Below is a small trained network, with its code and all its weights. Each question gives an input and a class and asks what happens when units are switched off, that is, made to give their printed mean instead of their output.

import numpy as np


def w(rows, s, z=0):
    codes = np.array(rows[::2]) - 128.0
    scale = np.full(codes.shape[1], s)
    scale[-1] = z or s
    return codes * scale


def f(y):
    return np.maximum(y, 0)


def log_softmax(a):
    a = a - a.max(-1, keepdims=True)
    return a - np.log(np.exp(a).sum(-1, keepdims=True))


def net(x, mask):
    res = np.array(x, float).reshape(1, 3) / 4 @ E
    y = f(res @ A[0][:, :-1].T + A[0][:, -1])
    res = res + np.where(mask, y, B[0][:, -1]) @ B[0][:, :-1]
    return log_softmax(res[-1] @ U[:, :-1].T + U[:, -1])


A, B = {}, {}
E = w([
[226,110,11,207,110,173],'x0',
[187,83,100,89,221,63],'x1',
[15,21,120,167,130,119],'x2',
],0.012)
A[0] = w([
[170,179,161,74,133,145,43],'N1',
[94,160,171,154,22,186,50],'N2',
[227,179,121,109,140,108,84],'N3',
[155,216,144,60,126,146,155],'N4',
[178,74,114,92,210,35,37],'N5',
[79,155,253,12,113,101,57],'N6',
[171,107,94,179,123,197,9],'N7',
[54,25,115,170,144,71,23],'N8',
],0.012,0.011)
B[0] = w([
[109,16,150,229,199,150,162],'N1',
[156,161,238,131,126,20,209],'N2',
[73,92,136,178,121,180,214],'N3',
[36,89,156,154,177,167,214],'N4',
[176,246,223,152,60,67,227],'N5',
[240,143,54,95,68,221,250],'N6',
[231,107,108,139,3,154,187],'N7',
[77,49,156,201,126,198,239],'N8',
],0.011,0.013)
U = w([
[197,120,54,139,113,169,110],'0',
[34,63,182,177,183,165,86],'1',
[122,198,249,145,145,53,102],'2',
[47,161,86,104,173,126,252],'3',
[101,135,71,68,160,46,110],'4',
],0.014,0.032)

Each question gives the input, the list of numbers given to net, and the class t.
The units are the neurons (one row each of A and B). Each row of codes is followed by its name. A weight is (code - 128) times the scale printed after its matrix; where a second scale follows, it is the last column's (A, B and U).
mask holds one flag per neuron, in row order. A switched-off neuron (its flag False) gives its mean, the last column of its row in B, instead of its output. The means were averaged over made-up inputs and are rounded, as every weight is.
A unit's drop is (log p(t) with every unit on - log p(t) with that unit switched off) / (log p(t) with every unit on - log p(t) with every unit switched off).
The circuit of an input: a set's keep is (log p(t) with only the set's units on - log p(t) with every unit switched off) / (log p(t) with every unit on - log p(t) with every unit switched off). Starting from all 8 units, units are removed one at a time, each time the one whose removal leaves the highest keep (on an exact tie, the one counted first), for as long as the keep stays at least 0.8.
circuit, biggest first: the units of the circuit, biggest drop first
most important unit: the unit with the biggest drop
k most important neurons: the k neurons with the biggest drops, biggest first
drop when u is switched off: that unit's drop, to one decimal
input [-7,1,-3], class 0: most important unit : N6
input [3,-4,-1], class 2: 2 most important neurons : N6, N2
input [4,-6,-6], class 1: 3 most important neurons : N5, N4, N3
input [-1,-2,-3], class 3: 3 most important neurons : N8, N5, N3
input [6,8,-1], class 2: 2 most important neurons : N5, N6
input [3,-2,-3], class 3: circuit, biggest first : N6, N8, N5
input [3,8,-6], class 2: 2 most important neurons : N5, N8
input [2,-4,-4], class 1: circuit, biggest first : N5, N6
input [-3,-2,-1], class 3: 3 most important neurons : N7, N5, N4
input [0,1,1], class 3: 2 most important neurons : N6, N5
input [2,-3,1], class 3: 3 most important neurons : N5, N6, N8
input [-7,-7,0], class 0: 2 most important neurons : N6, N5
input [-6,8,7], class 2: 2 most important neurons : N5, N4
input [-6,5,6], class 0: most important neuron : N6
input [6,5,-8], class 1: drop when N3 is switched off : 0.4
input [2,7,-1], class 2: drop when N5 is switched off : 0.5
input [4,1,-6], class 1: drop when N2 is switched off : 0.0
